Below are the code and all the weights of a small trained network. Each question names an input and a target symbol and asks about switching units off, where a switched-off unit gives its printed mean instead of its output.

import numpy as np


def w(rows, s, z=0):
    codes = np.array(rows[::2]) - 128.0
    scale = np.full(codes.shape[1], s)
    scale[-1] = z or s
    return codes * scale


def norm(h):
    return h / np.sqrt((h * h).mean(-1, keepdims=True) + 1e-5)


def f(y):
    return np.maximum(y, 0)


def softmax(a):
    e = np.exp(a - a.max(-1, keepdims=True))
    return e / e.sum(-1, keepdims=True)


def log_softmax(a):
    a = a - a.max(-1, keepdims=True)
    return a - np.log(np.exp(a).sum(-1, keepdims=True))


def net(x, mask):
    ids = ['αγδεζηθλξπστφψω'.index(c) for c in x.split()]
    T = len(ids)
    res = E[ids] + P[:T]
    u = 0
    for l in range(3):
        q, k, v = (norm(res) @ M[l].T for M in (Q, K, V))
        z = softmax(np.where(np.tri(T) > 0, q @ k.T / 3**0.5, -1e9)) @ v
        res = res + np.where(mask[u], z, O[l][:, -1]) @ O[l][:, :-1]
        u += 1
        y = f(norm(res) @ A[l][:, :-1].T + A[l][:, -1])
        res = res + np.where(mask[u : u + 4], y, B[l][:, -1]) @ B[l][:, :-1]
        u += 4
    return log_softmax(norm(res)[-1] @ U[:, :-1].T + U[:, -1])


Q, K, V, O, A, B = {}, {}, {}, {}, {}, {}
E = w([
[231,97,143,90],'α',
[104,48,135,114],'γ',
[102,74,142,201],'δ',
[199,55,142,55],'ε',
[200,149,124,147],'ζ',
[198,152,123,144],'η',
[36,194,225,27],'θ',
[190,142,115,101],'λ',
[198,78,159,105],'ξ',
[98,146,108,83],'π',
[82,46,122,124],'σ',
[74,47,117,138],'τ',
[24,38,85,126],'φ',
[67,175,148,80],'ψ',
[197,107,125,7],'ω',
],0.014)
P = w([
[178,85,96,172],'0',
[90,180,142,68],'1',
[183,84,145,150],'2',
[181,84,149,147],'3',
[90,171,138,70],'4',
[184,86,142,150],'5',
[178,81,149,145],'6',
[2,80,134,137],'7',
],0.012)
Q[0] = w([
[47,133,90,20],'0.h1',
[98,205,112,120],'0.h1',
[146,20,75,2],'0.h1',
],0.0053)
K[0] = w([
[105,141,80,253],'0.h1',
[138,194,41,159],'0.h1',
[183,110,28,75],'0.h1',
],0.0051)
V[0] = w([
[110,121,2,96],'0.h1',
[97,196,27,96],'0.h1',
[47,200,151,67],'0.h1',
],0.003)
O[0] = w([
[108,150,26,159,189],'0.h1',
[229,81,201,5,60],'0.h1',
[104,246,243,180,12],'0.h1',
],0.0027,0.0011)
A[0] = w([
[45,91,146,143,143],'0.n1',
[57,104,88,164,4],'0.n2',
[141,71,127,40,16],'0.n3',
[29,254,188,19,11],'0.n4',
],0.0085,0.0031)
B[0] = w([
[214,187,161,80,209],'0.n1',
[164,110,169,68,155],'0.n2',
[90,192,128,158,201],'0.n3',
[254,113,128,176,253],'0.n4',
],0.0085,0.0057)
Q[1] = w([
[158,94,37,234],'1.h1',
[66,125,2,201],'1.h1',
[180,114,159,118],'1.h1',
],0.0078)
K[1] = w([
[113,206,221,27],'1.h1',
[6,216,192,136],'1.h1',
[254,71,114,103],'1.h1',
],0.0064)
V[1] = w([
[128,65,100,54],'1.h1',
[171,93,2,206],'1.h1',
[63,132,89,128],'1.h1',
],0.0053)
O[1] = w([
[47,33,31,148,172],'1.h1',
[49,22,4,182,254],'1.h1',
[159,179,122,212,31],'1.h1',
],0.0032,0.0034)
A[1] = w([
[19,129,134,130,185],'1.n1',
[117,135,157,80,204],'1.n2',
[98,250,76,133,183],'1.n3',
[148,127,92,180,254],'1.n4',
],0.015,0.0069)
B[1] = w([
[173,187,142,111,165],'1.n1',
[130,190,163,123,226],'1.n2',
[2,145,254,127,207],'1.n3',
[97,177,156,125,254],'1.n4',
],0.013,0.0071)
Q[2] = w([
[127,2,131,91],'2.h1',
[86,208,101,67],'2.h1',
[2,165,148,128],'2.h1',
],0.017)
K[2] = w([
[111,90,185,63],'2.h1',
[117,131,1,115],'2.h1',
[43,101,34,206],'2.h1',
],0.017)
V[2] = w([
[64,127,136,55],'2.h1',
[193,98,87,58],'2.h1',
[144,251,67,96],'2.h1',
],0.015)
O[2] = w([
[57,151,249,29,39],'2.h1',
[153,111,49,31,4],'2.h1',
[30,149,63,148,61],'2.h1',
],0.014,0.0026)
A[2] = w([
[7,56,76,188,156],'2.n1',
[160,147,146,133,195],'2.n2',
[144,227,139,122,1],'2.n3',
[173,88,130,87,87],'2.n4',
],0.014,0.0086)
B[2] = w([
[114,47,189,129,186],'2.n1',
[93,129,129,112,255],'2.n2',
[136,253,139,98,142],'2.n3',
[153,109,130,148,169],'2.n4',
],0.021,0.007)
U = w([
[163,126,51,108,254],'α',
[153,118,158,107,72],'γ',
[176,163,174,216,62],'δ',
[152,106,114,74,147],'ε',
[106,111,100,181,145],'ζ',
[103,111,103,171,128],'η',
[124,246,100,125,131],'θ',
[65,66,75,118,208],'λ',
[180,116,116,127,122],'ξ',
[38,142,190,122,130],'π',
[157,111,173,88,51],'σ',
[154,115,157,103,62],'τ',
[114,114,147,49,77],'φ',
[129,176,51,186,166],'ψ',
[75,140,71,45,175],'ω',
],0.013,0.0036)

Each question gives the input, a string of symbols that net reads in full, and the target symbol t.
The units are the heads (3 rows each of Q, K, V and O) and the neurons (one row each of A and B). Each row of codes is followed by its name. A weight is (code - 128) times the scale printed after its matrix; where a second scale follows, it is the last column's (O, A, B and U).
mask holds one flag per unit, layer by layer, with each layer's heads first. A switched-off unit (its flag False) gives its mean, the last column of its rows in O or B, instead of its output. The means were averaged over made-up inputs and are rounded, as every weight is.
A unit's drop is (log p(t) with every unit on - log p(t) with that unit switched off) / (log p(t) with every unit on - log p(t) with every unit switched off).
The circuit of an input: a set's keep is (log p(t) with only the set's units on - log p(t) with every unit switched off) / (log p(t) with every unit on - log p(t) with every unit switched off). Starting from the 12 units with the biggest drops (on a tie, the unit counted first), units are removed one at a time, each time the one whose removal leaves the highest keep (on an exact tie, the one counted first), for as long as the keep stays at least 0.8.
circuit, biggest first: the units of the circuit, biggest drop first
most important unit: the unit with the biggest drop
k most important neurons: the k neurons with the biggest drops, biggest first
top k neurons in layer l: the k neurons of layer l with the biggest drops, biggest first
input θ η γ φ η π λ γ, target θ: 3 most important neurons => (0.n4; 1.n1; 1.n3)
input α ω δ π π, target α: circuit, biggest first => (1.n3; 0.n4; 2.h1; 1.n2)
input δ π ω δ α η δ γ, target δ: most important unit => 0.n4
input δ φ λ φ τ, target δ: circuit, biggest first => (2.h1; 1.n3)
input δ δ λ θ ε, target δ: circuit, biggest first => (0.n3; 0.n4; 2.h1; 1.n3)
input ω π π δ θ, target ω: top 2 neurons in layer 1 => (1.n3; 1.n4)
input ω ζ π θ π, target ω: circuit, biggest first => (1.n3; 2.h1; 0.n4; 0.n3)
input δ α π σ θ, target δ: 3 most important neurons => (1.n3; 0.n4; 1.n4)
input θ λ θ, target θ: circuit, biggest first => (0.n4; 2.h1; 1.n3)
input ω τ θ δ λ η δ θ, target ω: 3 most important neurons => (1.n3; 0.n1; 0.n3)
input θ σ λ λ π, target θ: top 2 neurons in layer 2 => (2.n3; 2.n2)
input δ ξ π ω π, target δ: circuit, biggest first => (2.h1; 1.n3; 0.n4)
input λ α π δ η ξ δ α, target λ: circuit, biggest first => (2.h1; 1.n3; 2.n1)
input δ φ λ α ξ, target δ: top 2 neurons in layer 0 => (0.n3; 0.n4)
input θ σ π α α, target θ: 3 most important neurons => (1.n3; 1.n4; 2.n3)
input δ η π π ψ δ α σ, target δ: 4 most important neurons => (0.n4; 1.n3; 1.n4; 1.n2)
input π ω θ ω α, target π: 2 most important neurons => (0.n3; 0.n4)
input δ α η α π γ δ ω, target δ: 2 most important neurons => (1.n2; 0.n3)
input δ ζ π π ψ α δ α, target δ: 3 most important neurons => (0.n3; 1.n3; 1.n2)
input ω α π σ σ, target ω: circuit, biggest first => (1.n3; 2.h1)
input δ θ α δ δ, target δ: circuit, biggest first => (2.h1; 0.n4; 1.n3)
input δ φ θ π δ, target δ: most important unit => 1.n2
input θ ω σ ξ θ π ζ π, target θ: most important unit => 1.n3
input λ ξ ε θ θ π λ δ, target λ: 2 most important neurons => (1.n3; 0.n4)
input δ δ δ α τ ψ ω π, target δ: top 3 neurons in layer 1 => (1.n2; 1.n3; 1.n4)
input π σ δ λ π π ψ, target ψ: circuit, biggest first => (1.n3; 2.h1)
